Moves between items:
gi: z72->z33, z293->z17, z993->z294, z853->z861, z448->z469, z356->z357, z783->z606, z469->z636, z32->z48, z294->z72, z82->z94, z624->z530, z598->z624, z530->z783, z956->z356, z603->z629, z804->z907, z793->z603, z48->z452, z625->z793, z734->z625, z787->z524, z524->z956, z94->z853, z692->z993, z861->z743, z900->z32, z33->z692, z606->z598, z452->z546, z111->z448, z907->z293, z546->z900, z17->z428, z743->z82, z357->z787, z629->z734, z334->z111, z428->z804, z636->z334
si: z72->z294, z293->z907, z993->z692, z853->z94, z448->z111, z356->z956, z783->z530, z469->z448, z32->z900, z294->z993, z82->z743, z624->z598, z598->z606, z530->z624, z956->z524, z603->z793, z804->z428, z793->z625, z48->z32, z625->z734, z734->z629, z787->z357, z524->z787, z94->z82, z692->z33, z861->z853, z900->z546, z33->z72, z606->z783, z452->z48, z111->z334, z907->z804, z546->z452, z17->z293, z743->z861, z357->z356, z629->z603, z334->z636, z428->z17, z636->z469
gu: z72->z334, z293->z82, z993->z469, z853->z907, z448->z294, z356->z452, z783->z603, z469->z72, z32->z356, z294->z636, z82->z428, z624->z625, z598->z734, z530->z793, z956->z48, z603->z598, z804->z861, z793->z606, z48->z357, z625->z783, z734->z530, z787->z900, z524->z32, z94->z804, z692->z448, z861->z293, z900->z956, z33->z111, z606->z629, z452->z787, z111->z993, z907->z743, z546->z524, z17->z94, z743->z17, z357->z546, z629->z624, z334->z692, z428->z853, z636->z33
ro: z72->z293, z293->z72, z993->z804, z853->z448, z448->z853, z356->z625, z783->z452, z469->z861, z32->z624, z294->z907, z82->z334, z624->z32, z598->z900, z530->z48, z956->z734, z603->z787, z804->z993, z793->z357, z48->z530, z625->z356, z734->z956, z787->z603, z524->z629, z94->z111, z692->z428, z861->z469, z900->z598, z33->z17, z606->z546, z452->z783, z111->z94, z907->z294, z546->z606, z17->z33, z743->z636, z357->z793, z629->z524, z334->z82, z428->z692, z636->z743
ki: z72->z787, z293->z603, z993->z356, z853->z530, z448->z48, z356->z448, z783->z907, z469->z452, z32->z692, z294->z357, z82->z598, z624->z428, z598->z17, z530->z804, z956->z111, z603->z743, z804->z625, z793->z861, z48->z993, z625->z853, z734->z94, z787->z636, z524->z334, z94->z624, z692->z956, z861->z783, z900->z33, z33->z524, z606->z293, z452->z294, z111->z32, z907->z793, z546->z72, z17->z629, z743->z606, z357->z469, z629->z82, z334->z900, z428->z734, z636->z546

In the rows, zero is written as 45.

The rows follow the links: the fewer symbols apart two items are, the more alike their rows tend to be.

Rows with their items:
[ 55  46  52  30  43  33  35  54  54  43  53  38  40  30  58  37  31  60  27  52  43  50  36  26  45  42  36  58  38  55  61  53  41  26  25  37  42  40  33  42  56  63  85  71  89  33  59  36  38  62]
item: z524
[ 45  33  37  54  48  69  58  51  52  44  57   8  55  52  31  57  47  31  56  24  38  55  27  53  46  60  48  57  49  24  28  45  27  68  27  41  64  36  62  24  22  52  37  44  18  64  48  55  52  34]
item: z94
[ 47  49  40  38  66  46  50  45  48  38  44  28  58  52  62  54  70  46  56  26  36  24  16  32  27  42  71  47  39  46  37  24  47  60  62  47  54  56  52  39  35  67  43  20   8  72  29  43  50  52]
item: z428
[ 37   6  48  64  43  65  51  40  55  36  41  35  37  44  53  61  46  44  41  24  32  48  37  57  42  23  65  30  54  43  47  35  47  45  40  47  62  50  46  22  32  34  22  25  12  58  35  59  27  48]
item: z624
[ 38  40  39  54  27  35  39  41  46  53  35  82  30  47  35  50  39  40  30  58  52  68  80  59  55  44  33  14  42  44  63  45  64  32  49  51  37  44  29  46  61  23  20  46  52  20  43  40  43  48]
item: z452
[ 32  38  43  32  47  60  56  66  40  66  55  31  55  30  52  26  41  53  54  57  35  23  31  64  29  31  62  52  48  48  15  44  42  42  50  61  54  47  69  30  34  34  67  33  41  68  48  53  15  40]
item: z625
[ 70  65  50  34  54  18  26  38  54  29  39  51  40  52  67  52  59  52  44  39  51  43  44   9  44  59  39  45  32  50  69  41  45  55  47  29  36  52  20  52  58  76  53  57  56  33  44  35  70  54]
item: z33
[ 38  59  37  34  60  40  51  59  31  53  40  41  60  49  56  41  68  45  64  41  42  16  32  53  35  42  64  48  41  48  27  24  54  64  69  57  53  47  60  45  37  52  33  17  10  71  25  41  45  40]
item: z804
[ 43  57  40  40  39  41  46  55  33  58  53  56  47  51  26  31  34  25  36  62  52  62  83  58  63  72  11  43  40  26  49  67  42  49  33  41  33  35  52  55  49  40  41  69  56  25  64  32  60  32]
item: z469

Each walk starts at a row. The symbols on each line, taken left to right, move it on to the next item.
Each answer is a row, close to the row of the item it stands for.
new walk
[ 46  38  50  65  31  38  32  29  49  28  34  72  24  45  36  53  41  49  24  59  51  69  67  46  53  37  33  26  45  46  76  46  56  26  40  41  39  46  20  58  64  26  28  56  59  15  44  47  55  54]
ro ro si ki	[ 48  79  42  24  48  19  30  52  30  54  30  76  47  59  58  33  60  48  43  59  55  37  59  31  47  66  45  43  30  49  55  35  66  53  67  46  28  47  34  73  60  53  46  46  50  38  41  22  68  43]
si si gu gi ki ro	[ 24  38  42  71  37  63  50  41  33  47  38  62  36  48  31  46  49  48  53  51  43  41  53  81  49  25  56  28  58  53  37  36  60  35  59  59  50  45  53  49  38  11  10  20  24  49  30  62  32  41]
new walk
[ 62  23  50  59  35  39  34  23  63  29  36  60  27  46  49  63  43  48  27  40  48  72  59  24  59  37  33  23  44  49  81  46  50  29  22  37  44  48  19  43  58  44  31  60  49  25  53  42  45  63]
ki gi si ki ro	[ 39  40  65  50  49  68  55  45  52  43  48  18  44  23  49  47  38  72  57  37  33  32  11  43  31  17  62  66  59  56  34  49  27  32  43  46  52  42  53  51  38  52  65  41  64  50  46  62  24  45]
gi gu ro	[ 42  16  30  38  31  37  43  50  52  53  45  70  40  42  58  45  39  37  11  55  48  67  77  50  49  50  35   0  39  38  60  39  65  32  40  47  49  41  40  18  58  27  32  49  35  37  57  28  30  55]
new walk
[ 58  36  45  17  51  34  41  64  64  58  57  39  46  28  71  38  36  52  26  54  38  48  40  26  41  43  44  47  36  47  54  50  41  41  28  43  49  42  42  18  57  60  78  65  61  43  72  29  21  57]
gu gu ro ki gu	[ 40  76  52  55  50  46  38  34  29  33  31  43  50  54  40  46  62  59  74  40  44  21  29  40  38  38  68  55  50  57  36  31  45  56  70  43  31  55  43  78  42  49  28  19  38  48  17  50  58  42]
gi gu ro ki gu	[ 45  41  40  12  43  32  43  66  47  71  59  56  51  25  70  26  32  46  27  66  43  46  47  38  38  52  38  42  32  42  42  49  50  38  37  49  53  39  49  19  53  42  81  63  63  42  63  29  20  47]
new walk
[ 53  45  30  22  48  33  51  58  43  67  56  47  53  54  46  40  41  20  26  46  52  62  70  46  65  81  16  36  39  25  48  59  43  61  27  44  49  30  55  23  42  47  53  68  43  50  68  30  55  36]
ro si gi	[ 32  37  37  43  51  63  61  60  39  59  54  26  55  54  25  36  44  23  50  42  44  45  45  73  44  57  40  50  48  26  16  54  36  64  39  53  58  39  75  35  24  38  40  38  13  67  48  56  42  29]
gi ro ro gi	[ 40  54  55  71  41  71  58  33  37  38  41  37  49  49   7  52  40  42  71  42  53  48  44  69  49  45  43  72  63  36  25  57  28  52  43  46  50  39  60  72  23  37  33  39  42  48  34  69  64  31]
new walk
[ 53   7  44  44  40  34  43  40  64  38  42  55  33  38  61  60  43  37  13  42  46  74  61  34  48  48  37  19  37  37  72  37  52  38  27  37  52  50  25  20  57  39  31  56  38  36  52  32  33  64]
si gu gi si ro gu	[ 23  17  37  60  37  61  57  50  47  49  49  53  43  46  38  49  52  42  43  45  40  41  48  75  41  29  60  28  49  37  29  33  60  43  54  57  64  51  58  27  36  20  11  22  13  61  35  56  24  41]
gu gu si gu	[ 27  47  59  53  46  66  45  43  46  48  45  37  47  26  35  29  35  66  71  59  39  24  26  58  32  17  56  70  60  60  28  49  37  26  53  54  40  40  54  66  38  37  61  37  69  44  39  61  30  42]
new walk
[ 29  61  39  59  36  69  60  50  28  54  48  32  49  57  -1  37  43  31  63  50  47  41  49  82  51  56  34  62  59  32  20  57  33  63  50  57  49  35  74  58  29  30  33  33  35  52  41  55  53  21]
ro ki ki gu	[ 59  56  43  55  38  40  40  36  42  40  47  53  38  54  24  48  35  37  39  51  58  64  67  44  56  65  18  52  38  37  63  69  38  47  28  32  36  36  33  62  51  50  46  77  70  19  59  36  71  40]
gi ki gu gu gu	[ 46  57  46  23  41  27  39  59  39  70  50  62  42  27  51  23  34  57  30  75  48  44  57  55  42  46  35  51  41  51  42  60  52  28  45  52  35  36  40  47  52  33  76  62  80  36  58  36  30  46]
new walk
[ 71  58  43  21  65  18  36  48  50  44  43  45  51  55  79  50  59  38  34  33  40  41  40   9  46  61  45  35  26  44  70  33  51  54  47  34  38  51  30  36  51  73  56  52  38  44  46  24  58  52]
ro gi ki gi si si	[ 30  29  43  35  49  56  56  62  55  49  57  17  49  23  58  40  37  56  51  37  35  29  11  49  31  27  67  57  49  49  29  44  35  40  40  52  57  48  60  25  28  52  74  38  43  66  46  54  19  49]
gu ki ro gu gu	[ 57  83  49  37  55  19  23  35  35  37  25  62  44  56  54  45  53  52  56  50  53  44  51  24  47  56  34  43  35  53  67  42  50  45  63  35  22  50  28  71  65  65  44  52  65  28  39  32  78  55]
new walk
[ 33  40  52  81  34  66  44  22  41  28  28  55  36  52  27  56  47  54  53  44  44  47  47  60  46  24  61  39  61  48  48  38  55  35  48  58  44  49  47  62  42  26   9  27  36  42  26  69  39  45]
ro si ki gu gi	[ 69  39  45  47  49  43  42  35  55  35  49  30  38  50  36  59  36  36  31  33  51  67  54  25  57  66  20  50  37  34  60  61  30  53  18  24  44  38  34  47  47  61  52  81  61  28  61  35  70  46]
ki ki gu	[ 60  29  38  32  51  34  47  58  57  49  61  30  44  50  53  51  42  27  27  34  47  67  55  29  58  77  19  42  36  26  57  54  30  57  15  27  48  36  43  24  45  64  49  79  44  40  67  29  55  44]
new walk
[ 36  17  53  79  34  66  50  18  58  25  33  41  35  48  29  72  42  54  45  25  40  43  36  49  45  21  59  38  62  54  53  35  48  31  42  44  52  54  35  49  46  32  14  27  34  46  38  69  38  52]
gi ki si gu si	[ 52  37  47  69  52  74  55  31  50  30  51  10  47  52  20  61  46  34  61  24  42  50  24  45  52  49  40  68  57  39  36  59  18  60  26  35  58  42  57  56  28  54  36  47  41  53  47  69  64  42]
gi gu ro	[ 57  59  36  12  58  14  39  60  39  58  44  54  54  51  75  36  64  39  35  50  50  36  54  30  45  73  40  35  26  42  55  35  62  56  57  44  42  44  39  42  54  58  54  44  33  51  45  21  57  46]
new walk
[ 28  72  48  46  53  45  47  48  24  42  34  50  54  52  45  37  62  47  73  51  47  16  44  62  35  49  65  58  48  47  28  31  55  54  73  59  38  55  59  62  40  43  35  15  22  64  23  47  52  36]
ki gu ki gi gi si	[ 53  69  58  53  57  46  45  26  46  22  35  30  55  54  56  56  64  57  68  24  42  23  18  27  31  39  63  58  48  53  39  26  44  55  63  38  45  53  43  61  41  66  35  23  32  60  23  52  61  56]
gu gu ki ki ki gu	[ 22  52  47  47  43  62  52  57  34  65  53  47  50  25  41  23  36  56  59  66  40  22  37  67  34  23  57  63  55  53  17  47  48  35  56  60  45  41  64  53  30  27  55  33  55  54  40  59  26  33]
